[100 = 0]
0: [110 101  77 107  78  94  78  90 111  91 104  99  82 131 116  85 104  97
  82  89  88 116 104 117 101 102 105 115  89  87 108 114 117  96 102 105
 118  96 101  95  88 105  94  76 104  94 110  63  97  97 134  85 115 107
 103 117 102 103  98 102 110  95  84 155 101]
1: [ 89 110  85  96 112 106 117 125 117 102 137 100  90  88  22  84 103  95
  71 119 104  64  94 113 100  89  85 109 107  98  97  87  95 104  97  85
  70 114  92 108  96 117  84 100 108  98 107 136  88  78  98 110  96 101
 105  73  97 123  82  81 113  98 110  95  92]
2: [ 83 106  89  96  97 103  77 114 111 112  77  88  73 112  35 107 102  93
  64  72  94  59 103 116  96  92 113  26 103  81 106  94 114  86  86  62
  95 108  98 105  81 102  89 105 122  92 119 106 111  89 110 119 111  79
 122 123  95 125  80  68 121  86  67 160  98]
3: [ 95  95  92  93  92 111 100  79 115 101 117 103 108 101  98 103  89 110
 107 109 113 148 102  90  96  83  92 128  87  96  94  87  88  99 113 104
 130 111  84 105  95  96 105 116 107  85  93 101  92 120 113  98  95  96
 116 115  98 106  97  96 124  92 106 135  98]
4: [ 87 104  75  89  71  88  83 109 102 115  88 102  84 112 112 100 108 103
  73  79 111 109  94 111  95  97 104  51  93  88 109 108 116  99  86  90
 118 109  97 103  89  96  95 112 111  85 109  75 109  92 115 103 108  87
 123 132  91 102 100  94  88  96  91 138 103] : 0 2 3
5: [ 99 107  76  98  78 103 100  77 112 111 107  96 108 102 113  95 100  92
  66  84  91 131 103  89  88 103 105 125 106  92  93 115 111  98 109 108
 124 111 102 111  83  79  98 133 113 103 103  72 102 117 104 106 105  93
 119 127 111 110  88 104 128  86 104 160 106] : 3 0 4
6: [110 102  94 103  90 121  62 100 115 108 129  97  94  79  76  95 100 109
 103 104  95 131 103 128 127 116  91 173  97  92 105  99 119 105 119  86
  73 108 112 109  82 111  81  76 118 107 116 110 104  35  96 101  90  96
 101  88  99 111  81  83  96 105 121  78 103] : 1 3 0
7: [ 84 104 101 100  90 104 100  87 104 107  97  98  99 119  52 111 101 102
  71 101 100  82  99 120 114 113  89 109  98 101  96  97 100  98 112  88
  86 107  84  98  86  91  97 111  96  86  98  76  96 132  79 125 121  97
  96 115  97 108  91  94 142  98 101 133  91] : 5 3 0
8: [101 103  87 103  94 100  99  63  99  92  80  95 117 102 134 115 100  84
  84  90  88 119 114  92 104  91  94 116 100 100 104 123  96  96 108 108
 111 100 101 109  86  82 115 118 107  89 107  89 115 151 116  80 127  81
 104 102 108 103  93  89 132  99  92 140  91] : 5 3 0
9: [102  92  81 110  82 108 125  77  97  99  93 104 127  89  77 103 100 114
 107 111 101 141  97  83 101  89  97 132 104 109  90  82  96 102 117 110
 131 111  99 116  90 100 118 126 106  88  83 115 104 119 100 105  82  60
  82  92 114 115 114 103 141  96  92 168  94] : 3 5 8
10: [112 114  77 117  87 137  91  71  93 102 119 121 114  89 142  89 102 101
 115  98  90 196 113  97 118 111  94 200 110 109  91 110 110 111 133 103
  95 103 114 127  81 113 114  94 113 107 100  61  92 102 102  68  91  93
  92  98 111 113  91  92 112 107  98 100  99] : 3 6 5
11: [107 112  93 109 102 121  96 114 114 101 113  97 109  85  29  88 110 114
  89 106  85 111  86 127 127  91 108 129  96  99 110  86 104 103 111  71
  85 105  97 103  85 119  91  84 106  88 112 117 104  60 102 106  88  77
  99  81  92 124  84  73 134 105 108 114  95] : 1 6 7
12: [ 86 123  95 119 104 108 120 117 101 109 123  99 107  96   9 105 102 105
  74 122 108  67  81 104 113  93  98 122 117  89  92  69  81  88 108  77
  77  92  90 106 104 116 104  99 105 106  90 154 105  99  83 120  90 101
  93  85  96 105  76  79 125 110 121 115  82] : 1 11 7
13: [ 94 115 100 118  76 101 104  49 100  90 100 114 119 104 124 106  99  86
 109 119 104 173 104 102 123 119  87 200  87 108  78  83  81 110 124 105
  81  92  99 116  79  97 113 125 109  88  89  87 111 171 111  91 134  99
  82  95 101 102  99  92 127 104  97 116 102] : 10 8 3
14: [ 72 113  93 105  98  91  75 101 111 114 123  88  89  99  73 102 102 104
  80  92  99  78  92 112 102  93 104  75  93 104  94 106 102 110 107  76
 101  90  97 115  88  88  83 100 129  91 104 103 102 103 103  98 106  91
 113 112  92 129  66  85  93 100 108 125 100] : 4 7 2
15: [ 77 119  80  92 105 110 101 114 103 112 116  99 106 112   4  77 113 106
  85 110 102  62  94 138 110  91 105 113 111  88  92  69  92 115 106  65
  57  97 104 101  90 114  90  94  97  91 101 148  99  89 105 134  94  90
 108  92  79 122  89  78 139  82 109 114 105] : 1 12 11
16: [100 107  85  99  81 117  89 101 119 100  91 110 113  80  94 107  96 108
 113  90  88 156 102  74  92 100  92 110  98 107 110 120 106  92  95 101
 115 105  93 110 103  97 106 114 100  97 112  97  91 101 124 100  89  80
  96 119  87 102  93 116 128 118 105 139  99] : 3 5 9
17: [ 92 100  83  87  75  94  74 102 100  95  98 102  80 108  59  90 107 106
  81  86 101 118  84 101  90  84 103  75  83  89 108  97 101  90  85  94
 117 110  90  97  99 118  80 104 114  91  89  84  90  69 126  96 112  94
 115 122  94 119  96  98 115  75  96 144  85] : 4 0 14
18: [ 92  92  76 114 105  92  81 103 118  97  96  96  85 117  65 111 107  89
  78  88 107  93  96  81  93  85 117  22  88  92 105  98 110 106  84 104
 133 109  95 102 110  92  86 130 110  82  86 112  86 115 134 100  78  81
 100 110 116 111 110 110  97  77  94 159  98] : 17 4 14
19: [ 87 110  80 102  85 107  92  83 104  99 121 108  85 102  69  98 104 114
  73  95 107 133 125 112 108  92 101 163  90  94  92  90 100  98 121  73
  88 102  94 108  82 112  94  92 102 113  90  89 109 130  98  97 124  89
 115 109  90 108  81  82 100  85 113 120  93] : 3 7 5
20: [109  96  87 113  89 136  66 107 114  95 103 125 110 103 123  95 112 114
 125  86 104 198  97  91 103  97  93 182  84  92 109 103  99  98 107 103
 131  96 114 123  83 100 110  96  85  95 103  63  96  71 126  74  97  99
  77 118  82 106 111 119 105 101 121  88  98] : 10 16 3
21: [ 97 117  99 100  94 125  94  89 108 104 112  91 107 104 147 103  90 115
  99  84 105 175 111  92 100 109 100 170  88 106 107 108 106  96 107  97
 102  95 110 116  71 114  94  95 107  96  79  43 101  98 109  78 109 110
 113 112 105 122  93 119 109 101  90 115 108] : 10 20 3
22: [107 104  92  79  96 118  85 115 124 110 129 126  84 108  82  79 102 114
  94  88  92 146 105 111 109  92 107 117  90 103  93 112  98  99  87 101
 121  98  97 101 111 103  81  99 126 101 101  86 118  52 128  86 103 102
 102 115 100 116  97 108 105 101  90 121  93] : 17 0 16
23: [101 106  67  96  72 116  68  83 109  86 104 105 106 113 127  93 104 109
  83  87 106 154 101 119 113 114 111 199  72  78  77 117 115 111 104  74
 117 101 136 115  54  99 105  98  96  85  87  40 100 103 109  82 107  99
 101 135 109 116 104  85 134  88 106 122  95] : 21 10 20
24: [ 92 104  88  98 100 100  91  89 110 115 102  94  94  98  57 101 101 112
  65  74 103  75  94  97 105  86 108  18  98 108 108  93 112 112  88  98
 120 115 101 103  91  91  89  99 101 101  82 118 104 125 112 105 110  76
 109 127 110 116  89  92 138  79  87 161  93] : 18 2 14
25: [108 101  97 105  97 114  99 110 120  98 128  94  81 102  75 104  87 106
  81 114  96  83  86 112 101 108 115  78 109  94 103 103  93  94  94  58
  66 101 102 102  88 102  89  88 121  93 106 117  96 105 100 109 108 100
 125  95  88 109  94  97 104  82 102 119  92] : 14 1 7
26: [ 98 109 110 119  88  98 111  94  92  93  95 112 102 105  60  99 101 109
  93 119  92 109 113 124 115 119 104 191  97 108 100  73 110  91 120  82
  62  98  95 100  68 110 117  92 110 107 106 129  97 123  67 103 105 107
  96  82  95 102  92  84 134 101 112  90 105] : 19 11 7
27: [ 92  94  96  93  88 121  78 113 111 101 104 106  82  95  64  78 108 119
  93  99 103 112  91 136 103  91  89  36 109  96 126 114 108 107  90 100
 118 103  91  97  98 102 105  91 126  90 121 104  86  55 100 104  96  94
 127 125 101 120  78  98  92 100 103 117  89] : 17 4 14
28: [ 90 116  93 109  96  98  95  52 103  92 104 106 106 119 104  94  95 110
  96 113  89 175 108 125  98 111 113 200  86  92  76 101  97 102 114  85
 107  93 112 108  76  95  97  96 109 100  99  56 100 167 101  77 126  84
  93 117 109 107  87  86 126  90  92 128 116] : 13 23 19
29: [ 80  95  78  85  93 108  66 107 114 105 104 102 101 102  99 104 102 116
  86  77  99 148 109 102 114  73 100  69  84  98  94 106 102 100  92  97
 145 112  85  94 100 115  97 119 105 100  83  96 117  57 128  89 110  96
  87 120  97 117  95 120  88 111  92 134  95] : 22 17 4
30: [103 103  87  99  82  91  94  63  97 109 105 100  93 138  98 107 101 118
  72 107 102 142 101  88 105  94 108 120 102 102  97 117  92 105 109 110
 119 125 102 111  76  75 104 116 113  92  95  76 111 154 104  80 101  88
  95 140  96 101 105 110 147 106  99 148  94] : 5 8 3
31: [115  96  71 106  98 127  86 138 120  99 109  93 119 109  38  76  96 115
 112  74 103 118  92 114 104  88 103  42 103 103 110  74  95 103  73  75
 131 107  95  90 101 115  96 112 116  89  98 130  89  30 131 102  83  89
  96  95  92 124 103 108 120  84 114 133  81] : 27 17 29
32: [ 90 109  82 110  73  97  97  60  95  99  84 103 105  99  99 103  98 105
  77  84  99 130  90  83 101  89 107  62  97 103  69 102 102 107 101 105
 127  88  93 110  91  82 100 109 109  82  94  71 101 149 105  84 113  97
 120 135 116 104  85  96 113  83  80 174  91] : 5 8 30
33: [ 82 110 101 104  89  98 107  45 107  93 100  84 117 129 113  94  87 127
  98 108  97 154 108  91 119  93 111 173  91 110  93  85  91  90 129  96
 108  97  99 118  74  96 115 113 101  86  91  63 107 183  98  87 129  81
 108 117 110 107  89  98 146  90  95 140  81] : 28 13 30
34: [110 102 103 100  78 110  68  95 105 102 125  89  86 107  85 105  99 102
  72 109  88 112 103 121 122 108 106  82  85 100 105  98  98 100 110  81
  99  99  85 112  82  97 103  81 113 105 118 100  96  77 105  93 121  81
 118 122 103 119  92  83  93  86  97 134 109] : 14 25 17
35: [ 67 119  84 113  86 128 108 116 107 110 117 116 100  86   0 112 100 113
  75 123 106  96  94 113 112  85  96 134 103  91  88  64  99 108  94  54
  65 102  91 111  98  97  99 100  97 111  91 152 104  96  83 138 102  96
  94  96  98 119  97  76 138  91 111 121  90] : 12 15 1
36: [ 92 118  93 119  89 101  90  59 113  99 100 115 115 112 100  99  88 114
  81 119  98 166 122  97 115 102 104 189 102 112  85  99  96  89 111  91
 102 103 106 105  63 102 119 104  98 104  99  77  91 140 100  95 126 105
 109 109  95 108  65  93 122 105  99 117 100] : 28 33 13
37: [ 95 103  81 113  86 110  82  91  96  85 103 102  90  94  12  96 107 100
  72  99  93  89 111 126 103  89 105  40  90  91 121  92 117 104 101  69
  76  84  90  88 105 100  96  84 124  95 123 113 106  61  98 101  86  69
 122 110  93 124  70  65 139  94  96 119 117] : 2 27 11
38: [109 107  83 120  88 103 113  67 104 117  91 108 114 101 123  90  95 102
  99 109  96 173 100  89 132 114 100 200  97  99  72  87 103 100 143  95
  91  89 124 124  80  96 135  88  89  91 118  88  90 165  88  81 127  87
  89 106 102  89  91  93 123  94 100 114  94] : 13 36 28
39: [ 95  99  82  85 107 101 107 108 113 102 106  87  56  98   2 101  99 110
  62  98  92  35  95 121 108  83 107  14 109 100 109  94 105  95  98  77
  97  95 111  98 114  93  71 108 110  72  93 133 100 110  96 118 103  92
 119 139  87 118  90  82 121 101  90 159 111] : 2 24 37
40: [ 98 100  93  95  90 134  80 108 118 102 114 106 102  80  84  86  88 115
  92 106  98 151  86 113 115  88  97 173  79 108 104  83  83  94  98  74
 108  95  94 109  91 120 107 113 105  96 111 111 104  59 109  89  94  90
  85  99  87 121  85  89 132  98 115 106  91] : 11 6 22
41: [ 93 117  88 109  83 103 104  96 113 100  88 103  98 116  92  87  86 108
 113  80  95 155 107  71  99  86  94 113  93  93 107 112 115 103  92 108
 135 110  92 121  93  95 109 111  96  94  79  79  97  91  99  93  93  81
  89 110 124 118 102 120 117 106  91 140 106] : 16 3 5
42: [ 88 112  94 124  83 101  90  52 111  96 106  86 101 119 107 103  88 105
  73 122 114 173 117 100 105 122  97 198  93  92  78 123 102 100 122  96
 107 115 110 101  79  85  99 100 132  92 101  53  98 170 106  98 128  95
  96 120 101  97  84  91 141 102 105 126  91] : 28 36 33
43: [ 97 103  83 108  92 107 101  82 109  95  97 102  91 118  93  98 117 100
  72 108  92 108 101  89 104  90 113  58  98  91 107 126 106 101  90 103
 125  97  89 103 103  91  87 108  96  82 110  90 102 140 116 115  94  80
 125 132  99 124 104 107 125  76  81 167  82] : 32 18 24
44: [ 87  94  98  94  92 139  78 110  96 117 111 110  97  82  90 100 110  97
 111  90  94 130 103 119 112  96  82 139  92 103 108 102 102  99 104  76
  91  86 110  98 104 106  99  72 108 103  89  88 103  67 120  84  90  98
  99 107  90 105 112 105  81  96 118  91 117] : 6 22 40
45: [ 78 102  96  96 103 118 107 141 108 118 123 107  90  87  23  96  97 109
  97  98 117  76  83 136 112  99 106  67  87  86 106  77 102 102  87  66
  87 101  99 102 113 101  91 104  98 117  92 141  89  22  94 129  80 101
 102  96  76 142 105  96 118  79 107 108  78] : 1 15 31
46: [118 109 110 107 116  97  69  78  98 102 110 106  89  98 108 107 109 105
  80  89 109 103 112 116 100  98  93  93  91  93 103 101 104  94 110  94
  85  85 102 104  98  86 101  98 122 107  99  91 115 106 123  88 125  86
 129 107  89  97  88  86  82 103 100 101  98] : 34 14 25
47: [ 95  95  81  95  98 119 101 101 111  93 114 110 119 105  95  94 109 102
 110  96 105 151  92  82 111 100  94 140  97  96 101  96 111 109 110 105
 118  93  96 105 100 100 107 126 106 109  99 114  89  65 112 103  88  95
  85  87  89 110 113 119 100 103 115 106  89] : 16 3 40
48: [ 92 109  80 103  93 128  91 114 104 104 105 110 114  93  49  99 116  97
  97  93  92 102 100 107 108  98  92  80 110  99  99  88 111 100  85  89
 105 103  94 100  92 117  91 105  94  88 112 121 102  82  95 112  93  84
 100 113  95 119 103  74 122  99  98 135  92] : 11 17 14
49: [ 88 116 110 100 111  93  69  96 112 106 123  84  77  93 111 104  99  97
  67  91 107  79 100 107 100 109 106 100  95  96  89 106 112 103 100  96
 102  94 105 113  83 103  86  82 128  94  99  91 105  94 116  93 124 100
 132 135  97  90  77  62  91  87 107 119  91] : 46 14 34
50: [ 92 103  81 110  90 118  94 117 113 113  94  77  76  99  14 109  91 109
  49  95  92  49  94 118 110 106 112   0 109  77 107  89 117  85 103  75
  86 117  94 110  94  96  85 107 121  98  96 126  98  87  90 114 106  91
 127 115  97 144  81  60 139  92 106 145  97] : 2 39 37
51: [ 83 114  87  89 104  98  75  99 102 107 115  79  67 106  68 110 112  93
  69  90 106  65 103 118 113  98 107  46  91  81  91  99 110 107 102  91
  77 100  96 104  91 104  85  73 120  91  93  86 108 103 100 111 114 100
 126 120  98 101  83  61 116  85  95 147  82] : 14 49 2
52: [ 98 104  90  85  93 115  89  60 110  97  88 112 112 118 135 102 104 104
  96  91  93 149 114  97 107 115  89 165  94 127  99 100 116  93 122  97
 102 121 100 104  76  83 104 107  96  81  95  67  96 155 104  88 104  78
 103 101 112 110  88 110 133  86  94 145  85] : 33 8 36
53: [ 85 127 104 107  93  81  97  71 103 100 101  91 103 120  96 109  99 112
  63 134  94 121 113 100 107 113 104 165  84  99  89  85  95 107 117 102
  84  89  97 116  74  95  94 103  99  75  99  74  94 175  83 113 132  98
 110 108 106  97  91  91 140 101  97 118  79] : 33 36 42
54: [104 107  98  98  85  95  84  69 107 113  95  94  96 108 124  98  96 105
  74  72  87 141 123 103 103 108 108 125  98  94  87 118 103  94  99 108
 106 108  97 108  76 111  94 111  92  86 109  80 106 125 117  83 119  91
 108 132 106 106  92 103 108 100 101 136 102] : 5 8 0
55: [ 95 102  98 103  87 109 107 105 116  97 116  97 100 111  34 105  93 102
  96 118  95  80  98 120 111 109 103 161 114  91  90  69  95  89  99  80
  60 102 110 108  84 105  96  96  92 107 107 142  95 115  89 117 114 103
 104  84  88 110  97  72 133 110 102 102 104] : 26 12 35
56: [ 98 101  93  95  99 128  92 107 100  97 108  93 111  99  88  91 107 107
  88  95 107 140  92 115 103  93  88 181  91 105  94  87 102 107 101  97
  88 104 105 120  87 113 105  98  99 101 102  99 100  56 107  99  93  91
  98  87  97 120  90  89 117 104 115 124  92] : 40 47 6
57: [ 79 110  89 100  88 108  98 115 113 112 118  93 100 103  15  93  93 108
  88 102 101  93 105 117 128  88 107  93  89  98  83  76  97 111 114  80
  99  97  92  99 104 114  73 108 108  92 104 110 114 102  98 131 101 101
 110 108  88 120  96  86 133  87  99 148  94] : 48 15 7
58: [ 87  92  71 102  82  96  97  66 107 100 107 110  90 117  69 116 101  99
  85 103 104 117 102 101 102  83 106  85  95  97  92  91  97 108 110 108
 103  94  86 112  88  89  90 109 100  90  91  90  95 146 107  97 113  83
 116 127 103 125 100  95 146  82 105 167  95] : 43 32 30
59: [103  99  97  93  83 118  77  77 106  89 126 106  90 116 142 106 113  93
  93  88  95 115 103 117  92 105 100 142  82 104 107 103 112  87 115  97
 112  99 101  97  93 102  91  90  99  92  84  61  95 111 122  88 109 102
 106 116 110 104 103  97 103  80 103 111  93] : 0 54 21
60: [102 117 105  92  92 123 106 115 128 103 124 112 102 100  51  78  99 118
  96 119  93 112  83 119 111 103 107 157 110  93 107  89 106 104 114  90
  88  98 108 115  94 113  98 103 119 121 113 127  99  76  95 115  91  98
 102  81  93  99 112  83 118 104 115  95  99] : 11 55 56
61: [106 118  91  87  90 124  69  75  96  96 101 115 106 104 121  95 106  91
  82  93 108 155  95  95 120 101 113 124 104  90  88  92 113 103 106  88
  99  92 111 112  85 110 123  98 120  90 116  83 106 101 123  85 125  85
 113 113  87 123  82  99 101  96 106 106 107] : 54 46 59
62: [109 102  99  95 106 100  67  99 102  97 128  92  85 103  96  90 101 106
 105 104  92 121 102 127 114 106 111 103  91 102  92  92  93 104 110  74
  96  86 107 109  81 107 107  75 125 102 103  74 104  67 120 114 111  94
 115  83 101 126  87  93  84  95 103 104  96] : 34 46 44
63: [ 93 100  91 110  96 105 114  79 104 104  99  81  86 115  33 112  96 106
  89 100  88  88  88 125 105  87  98 125 111  88  78  86 108  95 114  68
  77  95  94  95  95 108  91  90  94  98  95 123  92 115  88 122 113  87
 106  92  89 110  79  67 140 111 113 116  91] : 55 7 12
64: [115  96  95  99  95 121  83  69  94  81 110 110 122  78 175  95 104  95
 120  81 102 200 102  83 102 104  93 180  96 111  93 108  82  92 124 111
 110  95 107 101  82 113 115 101 101 113 104  78 107  79 130  62  95 108
  94  99 103 103 106  98  77 108 110  63 120] : 10 20 21
65: [ 88  91  93  83  79 119 130  62  94 117 109 103 120 110  85 112  95 118
  91  93 105 125  91  92 117 101  98 118 105 102 100  82  84 106 119 111
 121  93  97 120  86  92 109 129 105  95  81  83 102 169 102  97 136  80
  91 131 107 120  87 109 145  94  92 152  92] : 58 30 33
66: [ 86 111  86 105  82 107  78  48 109  95  90  95 103 122 145  95 100 127
  94 111 101 188 121 111 105 119 103 200  84 109  78 103 109 106 128  88
 101 103 110 113  66  91 108 115 106  94  89  39  99 166 105  64 130  96
  84 119 100 116  96 114 136  94 105 129  94] : 28 42 33
67: [113  91  90 102  99 104  63  83 108  90 122  97  93 101 118 103  97  95
 103  74  95 138 100 102  92  83 107  83  92 106 115 114 107  97 109 104
 112  94  94 108 108 112  88  92 115  99 106  85 102  95 133  82 110  85
 118 122  97 110  98  97  86  90  83 118  93] : 46 0 59
